How the points are linked:
* | ! ~
Fef | Mul Gul
Dud | Fid Bag
Luv | Zit Pep
Vez | Vov Lif
Bon | Pif Ziv
Bez | Luv Lus
Tuz | Vad Zul
Veb | Kov Tof
Vuz | Nis Vob
Vov | Bon Teg
Zer | Gik Siv
Zul | Gon Rus
Fid | Tus Pib
Gug | Vez Piv
Duz | Tir Lok
Nor | Duz Tet
Bom | Bev Nul
Sez | Por Rik
Kon | Dul Gul
Big | Tet Sez
Mul | Suv Veb
Nul | Fam Kig
Gul | Gik Nom
Gon | Dud Lig
Pif | Duz Muz
Nom | Fiv Ket
Ket | Kud Fiv
Ruf | Zul Dud
Nis | Bez Vak
Vad | Ruf Gon
Som | Kug Zef
Zit | Lus Doz
Teg | Zap Zap
Tus | Bag Fam
Lif | Nal Gid
Kov | Tok Tav
Muz | Lok Teg
Lus | Pep Feg
Lok | Nor Kig
Tet | Gug Por
Suv | Gid Kov
Fam | Som Vad
Moz | Lat Bom
Dak | Ket Nul
Gid | Nal Pil
Vak | Nis Luv
Pil | Pil Nal
Fev | Zef Vez
Zad | Maz Tuz
Tav | Loz Kon
Kug | Pib Ruf
Fuz | Piv Nal
Por | Mol Fav
Ser | Fiv Maz
Siv | Moz Dak
Tok | Tok Loz
Pud | Kov Kud
Bev | Lat Tir
Zez | Nal Bon
Mol | Rik Gid
Rik | Fav Ris
Kig | Fev Gug
Vap | Veb Tar
Pep | Doz Tet
Ril | Tar Mul
Gom | Vad Bev
Vob | Gul Dap
Tir | Muz Nor
Loz | Vuz Dul
Zef | Gug Fuz
Ziv | Nal Fef
Tar | Fef Suv
Lig | Ket Ser
Dap | Nom Lig
Zat | Ril Fef
Lat | Nul Som
Dul | Vob Gik
Pib | Zer Rus
Tiz | Gem Lif
Doz | Feg Ril
Ris | Ziv Vak
Tof | Tav Ris
Fiv | Zad Kug
Nal | Zez Vov
Kud | Ser Zad
Piv | Lif Zez
Maz | Kug Vad
Gik | Dap Pud
Zap | Sez Doz
Gem | Gom Pif
Fav | Gid Ziv
Bag | Lig Tiz
Rus | Siv Kud
Feg | Zat Tar

The rows follow the links: the fewer symbols apart two points are, the more alike their rows tend to be.

Row, then point:
20,-40,4,-60,-34,-34,-65,5,19,-11,2,49,16,-40,9,-10,45,66,-83,-48,-44,-61,8,-2,60,-35,-2,11,-10,-49,-40,1,10,33,14,-3,-52,-3,-31,35,25,-14,3,24,15,26,-36,-15,55,-46,-39,9,-9,-34,-20,-40,-8,11,73,44,8,-45,-30 | Muz
5,-43,13,-56,-28,-36,-55,-7,32,-2,-16,54,12,-43,-1,20,50,60,-71,-44,-38,-56,9,14,52,-33,-18,-5,-2,-21,-53,-14,18,20,26,4,-40,-7,-30,42,24,-27,8,21,2,37,-23,-16,55,-51,-31,14,0,-48,-11,-47,-10,39,80,60,1,-37,-31 | Lok
19,10,9,51,-4,76,21,12,23,31,46,-7,-14,-5,52,-45,-15,-37,30,-12,8,-34,-4,-13,-50,-32,63,28,9,-42,88,10,-55,9,19,-28,27,-86,7,-41,-28,-21,37,-73,23,-42,52,38,-5,19,21,4,-3,-11,-44,1,-7,29,-1,-34,29,-11,-50 | Zat
1,-10,-50,-13,8,-68,20,-48,-25,48,-33,4,23,25,0,69,24,-59,-27,-17,62,-40,29,-46,-13,11,-21,-80,-20,63,4,-53,61,18,20,37,26,-40,30,18,6,25,8,13,-25,-5,11,-27,26,21,28,23,21,-36,14,32,79,16,-29,20,-2,-45,52 | Fuz
-15,-9,65,50,-63,-15,50,-3,-43,-15,-29,0,-24,-22,-22,9,31,33,-54,25,27,108,-62,10,40,102,-31,26,-17,30,-9,-22,-2,-34,6,50,21,42,2,-4,-6,65,19,-35,-23,2,-31,-17,-43,24,-3,-17,-30,-1,0,-34,-60,-4,-18,-20,0,21,-10 | Vuz
6,-6,-14,-44,51,30,-61,28,40,-89,-60,-70,5,1,-36,-53,-50,-46,47,-33,-12,-9,37,-43,-41,-32,-14,43,19,4,-11,7,4,13,-45,6,-47,17,17,11,-11,-7,-73,23,25,42,-8,6,-12,39,-16,-13,-22,41,4,29,-40,-22,-4,-43,-36,44,17 | Gon
-20,10,-12,2,55,39,-37,48,-30,-20,-11,-45,-7,2,-5,-24,-56,-36,125,-41,13,2,25,-31,-44,-18,0,56,38,22,5,5,1,-16,-25,-48,-27,31,15,4,-22,-27,-47,1,30,28,-16,17,-41,45,-37,6,-26,21,48,16,-73,-28,-30,-56,-21,47,76 | Pib
63,25,-62,55,-7,-1,4,-5,-33,8,21,-42,15,17,-67,-4,-15,75,64,29,-36,-15,-51,33,-4,-14,22,-11,19,-4,-31,-28,-29,-29,-32,-17,-90,23,27,-16,-18,-17,-4,-16,17,14,-3,50,-23,48,13,-7,-19,33,115,-5,-31,-16,8,-43,-5,31,5 | Ket
-37,-23,77,10,-57,-17,30,1,-25,-27,-40,29,-26,-28,-12,45,-12,28,-20,21,2,113,-72,18,33,96,-42,9,7,29,-13,-26,-36,-1,-47,10,56,-3,-5,-46,21,20,41,-46,-18,34,-21,-37,-29,-1,1,0,-21,-1,0,-15,-45,31,-18,-11,-37,38,-29 | Loz
-31,10,-9,68,35,39,23,36,-41,93,57,53,-11,-21,11,-1,9,47,98,6,42,1,-8,33,-14,-1,-13,22,20,19,-3,11,-7,-48,34,-62,7,38,8,-13,-34,-32,19,2,12,-32,-29,46,-39,1,-22,13,8,-19,61,-22,3,-48,-15,-20,7,47,81 | Siv
24,-3,33,89,13,69,47,8,48,10,-22,-55,-30,16,18,-28,61,-49,-34,24,22,0,12,10,-52,9,44,6,-4,-5,8,26,19,-57,72,67,19,-1,13,45,-38,26,0,-25,-18,-42,25,45,-25,14,30,-45,18,1,-49,-19,-54,20,37,-7,37,-13,-41 | Lus
-12,50,0,2,3,-17,51,-15,11,-20,25,-1,-5,49,-17,-19,-10,-1,-55,100,-16,83,-5,51,21,35,-15,-18,-30,-18,-15,58,-14,-9,2,32,32,64,-15,-8,13,55,-12,46,-25,-49,14,-31,-16,-22,33,-39,32,62,-43,12,58,-63,-40,14,19,10,-36 | Ris
6,5,16,50,-52,-19,9,6,-111,24,39,5,-4,-22,-2,7,-17,71,30,-24,3,52,-76,0,34,48,25,42,10,2,30,-32,-38,-9,-32,-40,-20,9,-1,-51,-8,10,34,-61,21,17,-20,6,-38,28,-31,33,-40,-24,66,-25,-84,2,-33,-43,2,3,18 | Gik
-20,16,3,62,5,14,-6,26,-96,51,51,8,-9,-17,15,-6,-12,38,96,-24,30,23,-30,1,2,16,20,46,22,11,37,-12,-12,-30,0,-68,-17,40,0,-24,-25,-17,10,-33,28,-4,-27,21,-46,20,-39,26,-22,-18,66,-27,-68,-27,-35,-39,7,28,66 | Zer
-32,-43,20,-15,7,-27,-7,-22,10,41,-59,53,-5,-22,26,97,59,-15,-8,-36,18,-50,20,11,4,-4,-38,-59,20,50,-53,-35,66,-14,38,14,27,-27,-10,41,20,-31,27,12,-33,36,-10,-4,24,-42,-8,16,25,-60,16,-17,-2,75,41,59,-14,-21,38 | Kig
28,4,-60,-43,-25,-84,-22,-43,-49,32,13,4,43,12,1,19,29,-7,-64,-39,14,-65,20,-60,36,-15,19,-57,-36,13,17,-34,45,60,21,15,-26,-21,2,15,22,28,-1,15,-6,-7,7,-48,48,-2,-4,30,-2,-35,-6,17,69,5,-18,23,28,-92,20 | Vov
17,-8,36,87,12,60,44,5,51,6,-24,-59,-30,9,24,-31,54,-50,-32,22,16,-6,9,5,-52,5,44,14,0,-1,4,26,18,-61,70,68,15,4,10,50,-33,31,-6,-15,-23,-46,21,49,-26,8,35,-46,22,2,-49,-22,-58,21,41,-2,33,-18,-40 | Zit
-25,-12,56,-9,-36,24,33,-2,32,-34,-15,30,-19,-19,-14,32,-54,5,2,39,-21,70,-50,39,10,42,-45,-13,8,-1,8,-11,-68,19,-69,-12,68,-56,6,-81,16,-14,45,-40,-17,34,34,-21,-10,-15,24,4,-8,22,-24,10,14,42,-19,-3,-45,63,-63 | Kov
2,3,21,64,0,11,55,-8,41,-4,-18,-25,-21,20,-32,-24,47,-9,-67,69,25,62,-4,20,-3,69,-21,-6,-32,19,-30,19,19,-57,45,96,16,60,8,49,-15,65,-22,25,-32,-46,-21,12,-33,18,34,-66,12,19,-27,-20,0,-44,0,3,22,8,-23 | Vak
-19,68,-14,-48,25,-36,3,-18,-46,-21,54,-19,7,74,16,8,-31,-4,-4,71,-46,44,10,42,28,-26,31,-7,1,-44,-8,69,7,4,-23,-28,12,78,-45,-8,30,8,-21,62,-18,-23,29,-34,4,-61,-8,1,43,54,-13,27,7,-21,-35,41,23,-21,-3 | Rik
-15,-15,-10,-21,12,-48,8,-40,-14,24,-64,7,4,15,24,99,39,-48,-10,-24,28,-46,24,-9,-8,-5,-8,-70,12,65,-32,-36,78,-1,17,33,41,-27,9,37,13,-10,18,5,-41,36,15,-15,20,-26,11,26,30,-50,15,14,6,81,13,54,-8,-47,41 | Gug
-19,62,-3,-56,28,-36,-6,-14,-61,-22,37,-29,-5,67,21,30,-25,-8,5,53,-62,24,15,42,25,-36,49,-12,7,-34,-20,68,31,6,-18,-35,-2,78,-46,6,32,-8,-13,58,-23,4,35,-42,10,-78,-16,12,49,42,-1,19,-29,14,-25,53,13,-34,9 | Por

Each walk starts at a row. The symbols on each line, taken left to right, move it on to the next point.
Answer with the point's row; about right is enough.
start 18,19,-11,33,-18,48,30,9,-6,34,74,-1,-4,-8,34,-53,-33,-11,25,-9,3,-15,-22,-17,-20,-21,51,22,-3,-44,99,3,-76,32,-8,-48,23,-81,10,-66,-17,-3,52,-81,26,-37,53,20,-4,20,16,23,-10,3,-35,7,25,6,-35,-37,23,-4,-52
! ~ ~ ~ ~ !: -1,-5,36,69,-24,11,53,-3,28,-6,-28,-32,-16,14,-30,-23,54,6,-71,61,32,70,-13,14,-1,78,-19,0,-37,27,-28,13,19,-60,54,92,16,55,11,44,-14,70,-18,7,-20,-44,-22,8,-31,16,33,-54,12,15,-27,-20,-7,-35,13,-4,20,13,-23
~ ! ! ~ !: 12,7,39,62,13,48,37,5,37,-7,-19,-55,-38,24,29,-16,58,-42,-37,26,7,-4,25,10,-44,5,56,-1,7,-6,-19,35,31,-64,67,67,11,23,-3,56,-22,15,-2,-12,-27,-27,24,40,-26,-18,15,-42,36,-2,-49,-22,-78,40,48,17,37,-28,-42
start 21,-36,-15,-67,-33,-38,-63,-3,27,-6,10,51,34,-42,-8,-40,31,52,-88,-53,-20,-54,17,-32,61,-29,-18,18,-34,-40,-21,-21,2,50,19,6,-60,-13,-18,28,19,8,-10,30,23,2,-42,-26,55,-19,-34,-4,-22,-32,-25,-39,44,-19,43,20,7,-43,-23
! ! ! ! ~ ~ !: -10,-17,-23,-23,5,-59,2,-42,-27,36,-52,0,19,14,15,99,37,-51,-28,-33,48,-47,21,-36,1,6,-12,-72,-3,63,-10,-49,79,15,16,34,20,-33,16,23,17,4,10,6,-29,28,8,-20,30,-7,12,26,9,-50,8,23,37,63,-8,37,-7,-60,44
! ! ~ ! ~ ! ~: 26,49,-60,-26,-15,-48,17,-24,-41,31,75,-1,39,51,-3,-36,-21,2,-44,33,-2,-1,12,-19,38,-2,17,-25,-43,-30,46,17,-24,45,5,-5,-1,8,1,-31,14,46,3,24,4,-60,13,-44,25,3,24,8,8,38,-22,23,117,-65,-62,-1,38,-47,-7
start 12,-1,3,25,6,68,32,6,48,22,46,3,-16,-7,45,-44,-30,-36,26,-3,0,-21,-9,-2,-49,-31,42,23,10,-42,82,15,-74,21,-6,-33,45,-98,14,-57,-20,-33,43,-60,15,-31,54,24,0,19,29,4,0,1,-56,8,27,21,-5,-30,5,5,-54
~ ~ ~ ~ ~ ~: 52,25,-34,53,-41,-23,4,-14,-88,20,32,-30,14,5,-48,2,-17,86,42,9,-23,2,-75,18,24,12,39,13,8,-8,23,-36,-32,-11,-31,-25,-72,16,10,-37,-11,8,17,-41,28,20,-12,27,-25,56,-3,12,-31,5,106,-26,-67,-4,-14,-42,3,3,-5
~ ~ ! ! !: 20,3,-45,-3,50,36,-24,14,51,-66,-71,-58,4,15,-53,0,-45,-24,86,6,-21,-21,11,8,-56,-42,-24,-14,30,25,-47,-7,6,-16,-42,6,-43,13,28,11,-17,-34,-54,36,8,43,1,38,-23,37,18,-21,-4,52,67,33,-19,-11,21,-34,-41,66,20
start -4,-12,18,1,-3,70,37,12,69,3,28,23,-15,-14,29,-29,-43,-32,23,21,-12,9,-18,13,-38,-18,3,7,6,-28,69,15,-84,29,-28,-31,66,-98,15,-68,-7,-26,51,-65,7,-15,57,12,1,1,35,2,5,20,-52,8,41,26,-9,-19,-15,32,-66
~ ~ ! ! ~ !: 34,0,-64,-45,-30,-79,-24,-31,-26,34,27,18,51,4,-14,-30,25,14,-78,-27,11,-55,17,-46,51,-14,-4,-27,-48,-8,20,-26,14,58,26,10,-36,-13,5,4,14,42,-11,22,16,-29,-11,-43,57,13,-2,19,-10,-17,-13,7,111,-41,-19,2,26,-64,3
! ! ! ~ ! !: 10,-49,13,-51,-29,-22,-63,12,45,7,9,74,11,-54,-4,-13,48,76,-70,-38,-33,-56,10,12,58,-26,-20,11,-9,-42,-54,-2,9,25,27,3,-45,-4,-30,37,23,-17,4,29,12,18,-40,-15,47,-44,-40,5,-3,-42,-17,-57,8,4,74,46,7,-20,-23
start -19,60,8,-60,38,-32,-9,-15,-54,-28,36,-32,-8,58,37,29,-28,-6,6,30,-66,13,13,44,19,-44,56,0,28,-37,-20,70,28,2,-20,-35,2,73,-51,9,29,-19,-17,50,-23,10,35,-23,10,-77,-29,17,47,30,-7,16,-65,31,-5,53,9,-46,4
~ ~ ! ~ ~ ! !: 29,10,-5,41,-52,-30,-5,2,-112,22,39,-18,6,-11,-25,-7,-11,68,29,-24,-4,23,-72,-9,29,37,38,37,11,7,30,-35,-32,-3,-34,-20,-51,23,8,-28,-5,13,14,-58,30,13,-25,8,-31,47,-22,20,-47,-18,73,-27,-93,-4,-28,-50,6,-7,13
! ~ ! ! ~ ! ~: -2,-6,-14,-46,51,35,-52,24,62,-91,-71,-58,7,7,-29,-31,-55,-55,48,-16,-10,-7,47,-32,-55,-38,-26,29,16,9,-13,4,7,7,-43,7,-27,5,16,18,-8,-24,-68,31,12,42,-12,12,-6,34,-4,-21,-12,53,4,34,-17,-23,1,-30,-49,49,19
start -14,9,-17,74,30,31,20,22,-23,101,45,50,-9,-13,1,12,20,56,92,14,35,-17,-7,47,-11,-5,-18,-2,17,20,-12,2,-9,-62,36,-50,-3,34,12,5,-26,-37,28,0,10,-19,-25,48,-30,12,-3,15,5,-20,91,-25,12,-34,1,-4,3,41,70
! ~ ~ ! ~: 12,25,-38,19,52,41,-24,32,8,-11,0,-43,1,20,-43,-26,-53,8,115,17,-10,-6,0,25,-44,-33,-11,16,36,9,-21,8,-21,-36,-28,-38,-46,41,20,-1,-27,-35,-41,13,23,10,-5,59,-34,48,-3,-6,-14,49,91,10,-26,-43,-1,-49,-30,71,45
! ! ! ! ~ ~ ~: 3,-6,-53,-13,-4,-76,8,-49,-41,47,-33,4,27,24,-4,69,21,-45,-28,-26,61,-33,21,-52,-4,13,-7,-79,-31,60,4,-55,62,25,19,39,19,-34,18,12,11,23,-1,18,-29,-6,2,-33,28,17,24,30,9,-35,11,24,79,17,-31,18,10,-58,46
start -7,-17,-31,-63,0,-27,-68,14,-11,-19,-1,-4,35,-21,3,-49,-5,-44,-31,-87,39,-35,61,-101,7,-12,-13,38,-27,-2,39,-27,19,59,8,6,-32,-22,11,8,3,30,-46,26,38,-3,-42,-44,25,29,-36,8,-40,-23,-42,20,42,-52,-22,-28,12,-36,44
~ ! ! ~ ~ !: 19,24,-83,-29,-4,-73,12,-42,-39,50,34,4,53,29,-8,-3,2,-10,-47,0,39,-31,15,-48,26,5,0,-54,-47,19,35,-26,18,47,10,14,-6,-14,21,2,9,43,-4,23,-3,-49,0,-39,25,24,34,17,-2,-9,4,31,126,-40,-56,-7,26,-53,26
~ ~ ~ ! ! !: -18,78,-24,-55,30,-50,8,-17,-56,-13,57,-20,14,75,13,11,-44,-5,4,59,-53,30,15,29,31,-30,33,-20,-8,-35,-2,69,18,10,-26,-29,4,79,-40,-8,25,14,-15,50,-11,-24,31,-39,9,-58,-1,24,46,44,5,32,21,-26,-47,37,19,-31,9
